Where the symbols take the states:
at | φ σ τ ω λ ψ ε
J17 | none J570 none none J802 none J694
J694 | J728 J988 J351 J460 J102 J270 J17
J201 | none none none J336 J830 J754 none
J957 | none none J213 J142 none none J947
J564 | none J830 none J514 none J383 none
J529 | J750 J474 J47 J928 J55 J806 J51
J645 | J336 none none none J772 J463 none
J988 | J463 J694 J946 J754 J602 J336 J570
J754 | J21 J460 J876 J988 J545 J201 J358
J358 | none none none J570 J213 none J754
J111 | none J947 J383 J443 none none none
J750 | J529 none none none none J81 J772
J944 | none none J570 none J142 none J946
J81 | J806 J15 J200 J283 J971 J750 J413
J102 | J898 J602 J443 J383 J694 J514 J802
J21 | J754 none none J463 J828 none none
J283 | J213 none none J81 none none J828
J635 | J830 none none J772 none J828 none
J434 | none J109 J514 none none J443 none
J474 | none J529 none none none J802 J514
J918 | J109 none J772 none none J540 none
J828 | J545 J699 J877 J413 J21 J635 J283
J905 | J514 J772 none none none J898 none
J699 | J383 J828 none J898 none none none
J540 | J631 J328 J413 J877 J158 J918 J200
J219 | none J213 none J802 none none J383
J946 | J158 J351 J988 J876 J631 J222 J944
J351 | none J946 J694 none J443 none none
J336 | J645 J270 J222 J201 J51 J988 J55
J928 | none none none J529 none J213 J830
J270 | none J336 none none J514 J694 none
J47 | none none J529 none none J142 J109
J947 | J877 J111 J545 J631 J876 J590 J957
J590 | none none J830 J109 none J947 none
J806 | J81 J802 J142 J213 J570 J529 J602
J51 | J772 J514 J109 J830 J336 J602 J529
J413 | J602 J898 J540 J828 J463 J772 J81
J877 | J947 none J828 J540 none none none
J200 | J142 none J81 none none none J540
J443 | J328 J631 J102 J111 J351 J434 J701
J514 | J905 J51 J434 J564 J270 J102 J474
J158 | J946 none J463 none J540 none none
J876 | none none J754 J946 J947 none none
J142 | J200 J701 J806 J957 J944 J47 J631
J109 | J918 J434 J51 J590 J222 J631 J47
J728 | J694 J463 none none J898 none none
J545 | J828 J383 J947 J602 J754 J830 J213
J631 | J540 J443 J602 J947 J946 J109 J142
J15 | J802 J81 none none none none J898
J898 | J102 J413 J328 J699 J728 J905 J15
J971 | J570 none none none J81 none J463
J460 | none J754 none J694 J383 none none
J802 | J15 J806 J701 J219 J17 J474 J102
J830 | J635 J564 J590 J51 J201 J545 J928
J602 | J413 J102 J631 J545 J988 J51 J806
J701 | none J142 J802 none none none J443
J570 | J971 J17 J944 J358 J806 J55 J988
J772 | J51 J905 J918 J635 J645 J413 J750
J213 | J283 J219 J957 J806 J358 J928 J545
J55 | none none none none J529 J570 J336
J463 | J988 J728 J158 J21 J413 J645 J971
J328 | J443 J540 J898 none none none none
J383 | J699 J545 J111 J102 J460 J564 J219
J222 | none none J336 none J109 J946 none

In the rows, 62 means zero.

The rows follow the links: the fewer symbols apart two states are, the more alike their rows tend to be.

Named rows; a name shown again gets a slightly different row:
J876 [88, 86, 24, 80, 46, 65, 78, 34, 84, 70, 67, 53, 28, 53, 87, 60, 50, 42, 85, 56, 75, 99, 51, 56, 38, 44, 73, 60, 79, 58, 58, 69, 56, 77, 84, 41, 52, 82, 65, 64, 47, 73, 43, 89, 50, 66, 29, 87, 73, 53]
J463 [58, 70, 82, 104, 69, 78, 37, 69, 75, 52, 64, 48, 30, 39, 80, 66, 66, 69, 43, 74, 56, 63, 76, 62, 103, 81, 87, 64, 77, 80, 31, 19, 66, 12, 62, 43, 61, 51, 51, 74, 71, 52, 45, 50, 63, 68, 70, 69, 102, 41]
J200 [66, 70, 67, 49, 48, 100, 58, 49, 40, 41, 26, 73, 54, 72, 65, 67, 40, 49, 76, 50, 62, 56, 68, 67, 63, 32, 65, 91, 64, 90, 63, 73, 85, 63, 52, 40, 92, 74, 58, 67, 76, 89, 74, 53, 42, 72, 89, 71, 33, 66]
J529 [42, 62, 103, 65, 81, 38, 63, 62, 33, 89, 67, 52, 78, 75, 26, 52, 57, 62, 45, 70, 34, 56, 38, 71, 65, 59, 59, 67, 71, 79, 68, 66, 47, 63, 43, 57, 62, 58, 54, 97, 52, 43, 80, 43, 42, 43, 98, 23, 56, 80]
J944 [84, 83, 64, 61, 20, 83, 63, 31, 51, 80, 43, 50, 56, 81, 66, 50, 65, 45, 85, 51, 67, 74, 64, 38, 54, 20, 70, 66, 68, 84, 73, 76, 68, 69, 62, 36, 82, 71, 60, 100, 52, 99, 57, 57, 37, 55, 48, 58, 50, 56]
J772 [25, 61, 76, 66, 102, 47, 65, 68, 46, 43, 79, 69, 48, 39, 50, 74, 51, 94, 41, 74, 48, 59, 60, 86, 92, 87, 61, 64, 59, 77, 70, 38, 71, 51, 34, 56, 64, 67, 50, 52, 67, 35, 81, 70, 65, 46, 101, 47, 83, 71]
J434 [55, 54, 33, 47, 56, 21, 64, 55, 55, 65, 70, 56, 72, 61, 62, 67, 64, 94, 63, 57, 65, 68, 61, 51, 38, 63, 70, 52, 29, 54, 90, 87, 67, 96, 40, 87, 77, 70, 45, 30, 52, 86, 75, 87, 70, 32, 34, 55, 46, 87]
J635 [30, 72, 60, 52, 86, 43, 51, 82, 66, 24, 94, 57, 46, 53, 49, 73, 36, 69, 43, 55, 73, 75, 53, 112, 55, 94, 33, 40, 67, 50, 62, 43, 55, 55, 60, 61, 46, 63, 76, 43, 60, 30, 92, 95, 46, 59, 89, 75, 50, 59]
J694 [79, 48, 48, 89, 65, 64, 54, 62, 100, 90, 64, 59, 84, 49, 69, 49, 90, 74, 62, 69, 66, 56, 76, 30, 60, 80, 90, 37, 50, 42, 49, 42, 44, 39, 69, 82, 53, 52, 50, 61, 58, 50, 23, 46, 94, 68, 29, 48, 88, 57]
J728 [50, 70, 50, 73, 57, 90, 31, 74, 94, 37, 48, 56, 84, 56, 68, 60, 75, 79, 72, 51, 73, 60, 98, 40, 70, 90, 93, 49, 51, 42, 49, 36, 69, 29, 70, 77, 63, 53, 65, 44, 80, 68, 56, 27, 66, 63, 50, 89, 65, 49]
J219 [86, 46, 67, 30, 50, 82, 44, 76, 70, 72, 65, 73, 104, 83, 47, 53, 83, 25, 58, 65, 51, 52, 60, 44, 47, 57, 44, 45, 71, 30, 72, 85, 43, 68, 84, 93, 64, 55, 84, 73, 67, 65, 52, 37, 73, 79, 52, 42, 23, 67]
J754 [77, 74, 53, 83, 70, 52, 65, 57, 74, 87, 85, 43, 42, 57, 71, 58, 59, 36, 62, 73, 66, 84, 40, 64, 65, 65, 63, 53, 91, 61, 35, 46, 38, 38, 85, 45, 34, 63, 73, 75, 52, 31, 38, 66, 57, 75, 50, 60, 105, 40]
J51 [31, 89, 74, 67, 65, 19, 82, 68, 48, 79, 78, 57, 71, 71, 49, 77, 65, 87, 34, 68, 53, 67, 49, 74, 69, 62, 43, 48, 48, 59, 70, 44, 66, 65, 53, 66, 34, 37, 34, 53, 55, 47, 105, 98, 65, 44, 81, 55, 86, 73]
J828 [62, 44, 54, 65, 86, 88, 59, 83, 69, 28, 80, 72, 25, 43, 73, 65, 45, 52, 57, 83, 68, 60, 51, 85, 69, 66, 58, 69, 77, 72, 49, 38, 51, 35, 66, 52, 45, 59, 79, 49, 76, 21, 50, 62, 86, 92, 75, 83, 66, 66]
J564 [59, 49, 50, 53, 79, 32, 73, 77, 75, 63, 95, 51, 80, 60, 43, 65, 66, 72, 58, 58, 71, 67, 57, 77, 30, 94, 34, 27, 46, 26, 71, 68, 33, 76, 64, 95, 38, 61, 76, 33, 52, 45, 82, 74, 76, 50, 51, 33, 56, 74]

Each walk starts at a row. The symbols on each line, taken left to right, move it on to the next state.
Each answer is a row, close to the row of the state it stands for.
[73, 25, 88, 44, 66, 79, 47, 67, 43, 95, 44, 72, 109, 68, 45, 54, 93, 56, 62, 83, 46, 30, 70, 35, 51, 46, 79, 59, 66, 63, 63, 73, 47, 63, 59, 85, 69, 47, 60, 67, 67, 59, 37, 12, 85, 77, 70, 34, 45, 86]
σ ω ψ ε ψ: [82, 60, 50, 59, 56, 78, 86, 90, 75, 59, 78, 65, 55, 46, 63, 62, 65, 35, 48, 73, 64, 62, 45, 93, 56, 54, 48, 70, 86, 39, 52, 63, 38, 54, 96, 64, 32, 42, 78, 38, 71, 38, 55, 106, 78, 91, 73, 84, 93, 58]
τ τ σ σ λ ψ: [43, 86, 50, 66, 64, 28, 75, 61, 84, 76, 99, 40, 51, 68, 49, 60, 48, 56, 50, 53, 67, 97, 56, 69, 48, 90, 34, 37, 64, 43, 57, 49, 45, 60, 60, 55, 43, 55, 65, 78, 36, 44, 83, 91, 34, 41, 52, 62, 85, 47]
[70, 60, 97, 81, 34, 80, 49, 51, 52, 100, 48, 50, 68, 73, 45, 52, 76, 29, 57, 66, 34, 59, 59, 37, 81, 44, 63, 57, 99, 59, 31, 47, 53, 36, 70, 58, 63, 39, 64, 113, 72, 56, 47, 22, 55, 67, 62, 43, 82, 61]
φ ε φ λ: [70, 59, 64, 88, 64, 57, 87, 78, 52, 86, 67, 65, 55, 36, 61, 59, 73, 78, 52, 96, 56, 49, 47, 69, 86, 24, 69, 82, 84, 69, 65, 41, 57, 44, 67, 51, 40, 40, 38, 55, 62, 52, 46, 78, 103, 69, 82, 59, 103, 66]
τ τ σ σ λ ψ: [43, 77, 63, 101, 73, 10, 73, 64, 62, 92, 80, 34, 52, 56, 42, 57, 44, 95, 45, 67, 46, 76, 52, 67, 85, 88, 65, 48, 66, 73, 57, 31, 56, 52, 45, 49, 35, 56, 41, 86, 38, 52, 65, 66, 51, 33, 63, 33, 96, 55]
[81, 78, 43, 71, 37, 62, 97, 47, 59, 68, 40, 64, 39, 55, 79, 63, 58, 59, 77, 74, 67, 53, 55, 60, 57, 21, 71, 88, 65, 64, 77, 83, 85, 81, 58, 48, 59, 53, 36, 32, 60, 91, 70, 112, 79, 62, 60, 83, 72, 59]
ω ψ ω σ τ: [56, 39, 55, 72, 96, 11, 62, 77, 55, 74, 77, 80, 83, 58, 46, 66, 72, 96, 56, 72, 48, 50, 55, 55, 57, 89, 67, 42, 43, 45, 72, 53, 56, 66, 44, 98, 63, 44, 44, 46, 50, 53, 67, 55, 87, 47, 58, 23, 63, 78]
σ φ ψ φ ε φ: [55, 46, 93, 57, 79, 91, 43, 73, 33, 44, 46, 76, 55, 57, 53, 63, 63, 47, 50, 68, 51, 40, 60, 69, 94, 46, 72, 89, 70, 86, 41, 46, 69, 37, 64, 48, 77, 56, 64, 77, 83, 42, 48, 14, 68, 77, 102, 65, 50, 77]
[83, 50, 59, 40, 43, 77, 57, 40, 50, 76, 37, 68, 87, 85, 64, 55, 79, 53, 75, 55, 56, 47, 68, 36, 38, 29, 67, 67, 48, 48, 81, 93, 79, 76, 49, 78, 85, 70, 56, 53, 63, 96, 50, 32, 58, 62, 39, 52, 35, 77]
σ φ φ ψ: [47, 75, 83, 44, 47, 38, 75, 44, 23, 74, 42, 60, 59, 78, 44, 62, 42, 58, 62, 55, 42, 71, 46, 64, 58, 43, 48, 72, 50, 75, 85, 87, 67, 97, 39, 63, 72, 59, 59, 82, 53, 99, 79, 79, 28, 41, 68, 53, 28, 78]
ψ τ τ ω: [85, 68, 66, 28, 41, 83, 71, 41, 37, 58, 49, 71, 60, 64, 56, 67, 55, 8, 74, 58, 52, 61, 45, 62, 32, 27, 50, 85, 80, 69, 72, 106, 56, 81, 65, 62, 72, 58, 86, 71, 58, 83, 60, 59, 45, 80, 61, 71, 31, 70]
[91, 42, 44, 69, 83, 61, 59, 80, 71, 71, 81, 75, 75, 35, 69, 50, 87, 54, 62, 81, 67, 49, 56, 56, 43, 76, 64, 46, 66, 39, 57, 67, 40, 60, 75, 86, 50, 53, 76, 38, 61, 33, 34, 63, 100, 85, 41, 51, 73, 84]
ω ε φ ε ψ ψ: [61, 31, 49, 68, 91, 80, 49, 87, 67, 38, 49, 71, 71, 32, 56, 60, 76, 85, 47, 74, 63, 32, 78, 57, 90, 81, 82, 59, 57, 41, 59, 43, 69, 35, 68, 68, 64, 55, 55, 19, 81, 48, 40, 30, 98, 73, 55, 77, 64, 75]
φ σ ψ ε ω: [50, 69, 87, 35, 62, 52, 67, 72, 47, 68, 94, 52, 77, 85, 40, 61, 51, 34, 49, 50, 46, 79, 41, 72, 41, 67, 24, 51, 71, 63, 75, 81, 40, 85, 54, 70, 56, 51, 93, 97, 60, 47, 90, 68, 30, 62, 86, 33, 39, 75]
[79, 55, 76, 53, 60, 69, 75, 38, 32, 79, 39, 70, 56, 57, 61, 52, 64, 41, 68, 71, 40, 53, 46, 47, 59, 7, 84, 92, 71, 91, 75, 95, 74, 72, 59, 44, 78, 67, 53, 83, 60, 84, 37, 53, 51, 75, 66, 52, 50, 76]
ω ε ω σ φ: [62, 43, 38, 42, 62, 83, 53, 59, 80, 24, 37, 75, 58, 41, 81, 65, 62, 90, 80, 64, 87, 38, 86, 53, 46, 59, 84, 77, 31, 51, 74, 81, 99, 68, 57, 81, 88, 73, 62, 17, 75, 86, 58, 54, 79, 68, 56, 93, 39, 65]
σ φ φ ψ: [34, 72, 56, 58, 75, 35, 68, 48, 44, 28, 54, 59, 30, 46, 67, 75, 30, 90, 59, 51, 72, 73, 64, 80, 70, 74, 65, 90, 42, 87, 78, 63, 95, 84, 33, 50, 81, 80, 41, 27, 63, 71, 94, 88, 51, 36, 81, 75, 56, 56]
[62, 40, 44, 79, 75, 77, 66, 45, 43, 41, 42, 68, 16, 27, 88, 64, 45, 77, 68, 74, 82, 49, 63, 50, 76, 44, 84, 100, 68, 91, 61, 69, 76, 65, 50, 39, 81, 77, 54, 42, 66, 69, 49, 80, 70, 75, 77, 88, 50, 68]
σ σ φ ψ λ: [54, 101, 52, 72, 48, 27, 78, 30, 69, 77, 72, 46, 35, 75, 71, 57, 42, 85, 81, 43, 68, 89, 57, 62, 65, 65, 79, 54, 52, 77, 58, 58, 77, 80, 53, 37, 57, 78, 47, 72, 32, 86, 83, 91, 39, 29, 36, 52, 61, 39]
[93, 51, 84, 43, 67, 79, 66, 72, 44, 76, 66, 69, 63, 76, 45, 54, 65, 21, 56, 74, 42, 60, 47, 64, 45, 31, 47, 70, 100, 76, 56, 78, 32, 50, 66, 65, 54, 56, 93, 89, 67, 29, 52, 50, 66, 89, 77, 42, 60, 69]
ε σ λ λ σ τ: [99, 54, 28, 77, 73, 61, 102, 42, 57, 64, 73, 65, 22, 38, 83, 57, 53, 40, 76, 75, 69, 65, 39, 67, 38, 36, 75, 83, 68, 77, 57, 93, 53, 79, 62, 47, 45, 86, 68, 55, 49, 61, 38, 95, 79, 76, 38, 65, 71, 67]
ω ψ τ τ φ φ: [67, 61, 50, 78, 83, 24, 92, 40, 28, 71, 68, 54, 29, 45, 68, 55, 49, 86, 73, 70, 54, 72, 28, 66, 52, 54, 85, 74, 39, 93, 82, 69, 63, 89, 31, 48, 62, 74, 31, 51, 38, 72, 67, 98, 65, 43, 53, 39, 65, 73]
[34, 87, 90, 69, 52, 46, 46, 46, 52, 91, 57, 43, 74, 97, 24, 52, 58, 51, 47, 52, 39, 79, 65, 54, 73, 73, 45, 33, 50, 65, 68, 57, 65, 60, 54, 51, 76, 56, 66, 117, 57, 71, 86, 41, 26, 35, 73, 35, 55, 60]
ε φ ψ ω φ λ ψ: [45, 55, 67, 57, 97, 20, 78, 80, 50, 71, 108, 54, 50, 49, 48, 67, 45, 66, 47, 78, 57, 77, 36, 85, 61, 80, 43, 48, 84, 70, 63, 64, 36, 60, 48, 54, 38, 59, 73, 64, 31, 25, 70, 107, 66, 57, 77, 38, 70, 69]
τ ψ ω λ λ λ φ: [60, 80, 44, 77, 35, 79, 60, 36, 77, 40, 39, 61, 20, 54, 99, 63, 57, 76, 77, 45, 81, 71, 81, 62, 77, 52, 91, 79, 52, 72, 48, 55, 89, 57, 58, 29, 76, 81, 54, 48, 62, 85, 56, 74, 35, 62, 52, 94, 70, 35]
